Below are the code and all the weights of a small trained network. Each question names an input and a class and asks about switching units off, where a switched-off unit gives its printed mean instead of its output.

import numpy as np


def w(rows, s, z=0):
    codes = np.array(rows[::2]) - 128.0
    scale = np.full(codes.shape[1], s)
    scale[-1] = z or s
    return codes * scale


def f(y):
    return y / 2 * (1 + np.tanh(0.7978845608 * (y + 0.044715 * y**3)))


def log_softmax(a):
    a = a - a.max(-1, keepdims=True)
    return a - np.log(np.exp(a).sum(-1, keepdims=True))


def net(x, mask):
    res = np.array(x, float).reshape(1, 3) / 4 @ E
    y = f(res @ A[0][:, :-1].T + A[0][:, -1])
    res = res + np.where(mask, y, B[0][:, -1]) @ B[0][:, :-1]
    return log_softmax(res[-1] @ U[:, :-1].T + U[:, -1])


A, B = {}, {}
E = w([
[150,73,86,227,59,239,143,234],'x0',
[124,151,152,235,12,109,54,1],'x1',
[74,234,223,114,65,188,220,147],'x2',
],0.0061)
A[0] = w([
[139,109,109,58,216,132,202,210,110],'N0',
[61,210,194,102,77,167,236,140,118],'N1',
[138,157,153,241,29,95,46,20,119],'N2',
[137,126,92,62,218,146,190,223,114],'N3',
[41,204,226,110,85,194,205,127,123],'N4',
[219,23,27,136,209,88,42,107,119],'N5',
[79,176,171,57,193,27,135,31,118],'N6',
[89,245,217,110,90,168,219,158,107],'N7',
[181,65,67,253,62,237,159,227,107],'N8',
[230,37,2,141,203,55,10,118,102],'N9',
[140,135,142,237,24,101,64,18,117],'N10',
[69,194,170,33,197,13,106,39,102],'N11',
[144,136,145,110,136,115,157,141,249],'N12',
[108,72,78,226,64,249,156,234,124],'N13',
[62,223,205,119,94,172,221,142,116],'N14',
[145,101,128,49,210,137,179,214,120],'N15',
],0.0052,0.011)
B[0] = w([
[74,120,133,36,129,193,195,52,173],'N0',
[132,79,91,152,56,86,166,164,173],'N1',
[67,122,130,45,169,207,236,52,199],'N2',
[84,128,136,56,143,204,191,60,177],'N3',
[126,79,92,155,72,80,176,165,178],'N4',
[134,66,104,159,50,80,198,161,186],'N5',
[196,165,203,115,151,125,118,151,180],'N6',
[133,65,99,130,54,91,188,166,172],'N7',
[215,186,230,64,140,125,115,131,192],'N8',
[144,58,94,122,11,76,244,172,189],'N9',
[69,116,132,51,147,207,188,54,195],'N10',
[231,177,230,66,122,121,133,148,182],'N11',
[84,135,122,254,228,117,95,141,254],'N12',
[201,174,212,110,159,108,127,135,195],'N13',
[132,76,86,152,46,85,180,168,172],'N14',
[71,124,138,75,138,191,193,71,176],'N15',
],0.0083,0.0096)
U = w([
[16,124,119,73,149,226,154,82,134],'0',
[120,61,81,157,62,40,149,160,116],'1',
[245,206,204,103,151,114,112,140,104],'2',
[42,155,81,249,224,111,59,140,254],'3',
[114,152,70,107,112,133,63,132,63],'4',
],0.012,0.0063)

Each question gives the input, the list of numbers given to net, and the class t.
The units are the neurons (one row each of A and B). Each row of codes is followed by its name. A weight is (code - 128) times the scale printed after its matrix; where a second scale follows, it is the last column's (A, B and U).
mask holds one flag per neuron, in row order. A switched-off neuron (its flag False) gives its mean, the last column of its row in B, instead of its output. The means were averaged over made-up inputs and are rounded, as every weight is.
A unit's drop is (log p(t) with every unit on - log p(t) with that unit switched off) / (log p(t) with every unit on - log p(t) with every unit switched off).
The circuit of an input: a set's keep is (log p(t) with only the set's units on - log p(t) with every unit switched off) / (log p(t) with every unit on - log p(t) with every unit switched off). Starting from the 12 units with the biggest drops (on a tie, the unit counted first), units are removed one at a time, each time the one whose removal leaves the highest keep (on an exact tie, the one counted first), for as long as the keep stays at least 0.8.
circuit, biggest first: the units of the circuit, biggest drop first
most important unit: the unit with the biggest drop
k most important neurons: the k neurons with the biggest drops, biggest first
drop of u: that unit's drop, to one decimal
input [2,5,-5], class 0: circuit, biggest first : N2
input [-5,0,-5], class 1: 2 most important neurons : N9, N5
input [3,6,7], class 1: 3 most important neurons : N4, N14, N1
input [3,-2,3], class 3: circuit, biggest first : N9, N11, N2, N10
input [7,-5,-5], class 2: 2 most important neurons : N8, N13
input [-3,0,-4], class 1: 2 most important neurons : N9, N5
input [-7,-5,-2], class 2: 4 most important neurons : N11, N6, N2, N10
input [8,2,7], class 2: 4 most important neurons : N8, N13, N9, N5
input [6,8,-5], class 0: 2 most important neurons : N2, N10
input [7,7,-4], class 0: 4 most important neurons : N2, N10, N11, N6
input [7,3,5], class 2: 2 most important neurons : N8, N13
input [-8,0,6], class 2: 4 most important neurons : N11, N6, N9, N5
input [-3,2,1], class 3: 2 most important neurons : N8, N13
input [3,2,-2], class 3: most important unit : N11
input [1,-5,6], class 1: drop of N10 : 0.2
input [-8,3,5], class 2: drop of N6 : 0.1
input [-2,5,-4], class 0: drop of N10 : 0.3
